Here is a tiny trained network, its code and every weight. The questions are about switching its units off for an input and a target symbol, where a switched-off unit gives its printed mean instead of its output.

import numpy as np


def w(rows, s, z=0):
    codes = np.array(rows[::2]) - 128.0
    scale = np.full(codes.shape[1], s)
    scale[-1] = z or s
    return codes * scale


def norm(h):
    return h / np.sqrt((h * h).mean(-1, keepdims=True) + 1e-5)


def f(y):
    return np.maximum(y, 0)


def softmax(a):
    e = np.exp(a - a.max(-1, keepdims=True))
    return e / e.sum(-1, keepdims=True)


def log_softmax(a):
    a = a - a.max(-1, keepdims=True)
    return a - np.log(np.exp(a).sum(-1, keepdims=True))


def net(x, mask):
    ids = ['ΘΠΣαβγεζηξτψω'.index(c) for c in x.split()]
    T = len(ids)
    res = E[ids] + P[:T]
    r = norm(res)
    for j in range(3):
        rows = slice(2 * j, 2 * j + 2)
        q, k, v = (r @ M[0][rows].T for M in (Q, K, V))
        z = softmax(np.where(np.tri(T) > 0, q @ k.T / 2**0.5, -1e9)) @ v
        o = O[0][rows]
        res = res + np.where(mask[j], z, o[:, -1]) @ o[:, :-1]
    y = f(norm(res) @ A[0][:, :-1].T + A[0][:, -1])
    res = res + np.where(mask[3:11], y, B[0][:, -1]) @ B[0][:, :-1]
    return log_softmax(norm(res)[-1] @ U[:, :-1].T + U[:, -1])


Q, K, V, O, A, B = {}, {}, {}, {}, {}, {}
E = w([
[139,105,146,182],'Θ',
[124,158,94,93],'Π',
[145,119,192,109],'Σ',
[254,108,120,183],'α',
[137,104,178,131],'β',
[97,115,117,146],'γ',
[97,144,89,132],'ε',
[123,150,90,102],'ζ',
[179,145,185,83],'η',
[82,98,157,86],'ξ',
[166,198,115,136],'τ',
[117,138,142,77],'ψ',
[162,84,112,116],'ω',
],0.029)
P = w([
[77,9,38,4],'0',
[64,182,107,184],'1',
[68,177,121,189],'2',
[62,175,117,186],'3',
[56,175,128,199],'4',
[57,178,132,183],'5',
[51,172,121,183],'6',
[48,174,133,187],'7',
],0.0044)
Q[0] = w([
[33,50,69,92],'H0',
[188,191,168,229],'H0',
[174,93,195,64],'H1',
[172,82,153,3],'H1',
[166,228,71,137],'H2',
[91,137,108,248],'H2',
],0.034)
K[0] = w([
[62,35,35,100],'H0',
[131,171,190,230],'H0',
[165,44,177,103],'H1',
[152,66,128,3],'H1',
[189,173,43,127],'H2',
[108,101,65,227],'H2',
],0.029)
V[0] = w([
[243,89,148,173],'H0',
[198,146,165,213],'H0',
[88,133,222,113],'H1',
[89,153,168,36],'H1',
[63,140,201,99],'H2',
[58,2,179,216],'H2',
],0.023)
O[0] = w([
[101,129,66,37,166],'H0',
[152,137,51,95,136],'H0',
[212,113,166,105,204],'H1',
[177,129,202,117,188],'H1',
[90,115,183,142,254],'H2',
[122,4,186,140,52],'H2',
],0.02,0.0043)
A[0] = w([
[138,151,121,100,111],'N0',
[169,143,204,153,133],'N1',
[97,87,97,152,29],'N2',
[148,153,60,145,57],'N3',
[204,145,109,143,104],'N4',
[125,254,131,99,1],'N5',
[51,76,126,114,67],'N6',
[110,125,105,211,80],'N7',
],0.029,0.0045)
B[0] = w([
[147,109,143,87,165],'N0',
[185,195,10,88,228],'N1',
[53,166,156,149,161],'N2',
[212,142,48,115,175],'N3',
[98,153,88,61,170],'N4',
[1,48,246,162,253],'N5',
[9,148,149,113,182],'N6',
[187,60,63,156,157],'N7',
],0.029,0.016)
U = w([
[65,32,63,100,2],'Θ',
[116,188,160,201,131],'Π',
[217,144,138,53,189],'Σ',
[151,129,39,92,215],'α',
[192,17,144,71,73],'β',
[146,27,136,213,122],'γ',
[182,126,80,221,208],'ε',
[119,165,149,208,136],'ζ',
[117,162,219,7,67],'η',
[217,103,209,167,202],'ξ',
[82,240,87,104,23],'τ',
[185,250,166,139,190],'ψ',
[115,127,129,128,180],'ω',
],0.012,0.0043)

Each question gives the input, a string of symbols that net reads in full, and the target symbol t.
The units are the heads (2 rows each of Q, K, V and O) and the neurons (one row each of A and B). Each row of codes is followed by its name. A weight is (code - 128) times the scale printed after its matrix; where a second scale follows, it is the last column's (O, A, B and U).
mask holds one flag per unit, heads first, then neurons. A switched-off unit (its flag False) gives its mean, the last column of its rows in O or B, instead of its output. The means were averaged over made-up inputs and are rounded, as every weight is.
A unit's drop is (log p(t) with every unit on - log p(t) with that unit switched off) / (log p(t) with every unit on - log p(t) with every unit switched off).
The circuit of an input: a set's keep is (log p(t) with only the set's units on - log p(t) with every unit switched off) / (log p(t) with every unit on - log p(t) with every unit switched off). Starting from all 11 units, units are removed one at a time, each time the one whose removal leaves the highest keep (on an exact tie, the one counted first), for as long as the keep stays at least 0.8.
units of the circuit, in order: the units of the circuit, biggest drop first
most important unit: the unit with the biggest drop
which heads matter: for each layer, one digit per head in row order, 1 if its drop is at least 0.15 and else 0, layers parted by /
drop when u is switched off: that unit's drop, to one decimal
input β η γ τ η ω, target β: which heads matter	011
input ε α η η η ω, target ε: which heads matter	100
input η Σ ω, target η: most important unit	H0
input η Θ ξ η τ ψ, target ψ: which heads matter	110
input η Σ ψ α Π, target Π: units of the circuit, in order	(H2; N5; H0)
input η ψ Π η ε, target ε: which heads matter	100
input τ Σ γ Σ α, target α: which heads matter	000
input Π β α η Θ ω, target γ: which heads matter	101
input η α Σ γ α ε, target ε: units of the circuit, in order	(H0; N7; N5)
input β τ η Σ, target Σ: drop when N5 is switched off	0.4
input ξ ζ α η α ξ, target ξ: drop when H1 is switched off	0.2
input Θ ξ Θ ψ ψ Σ, target Σ: drop when N5 is switched off	0.2
input ε Σ ξ Θ ξ, target ξ: drop when H2 is switched off	0.3
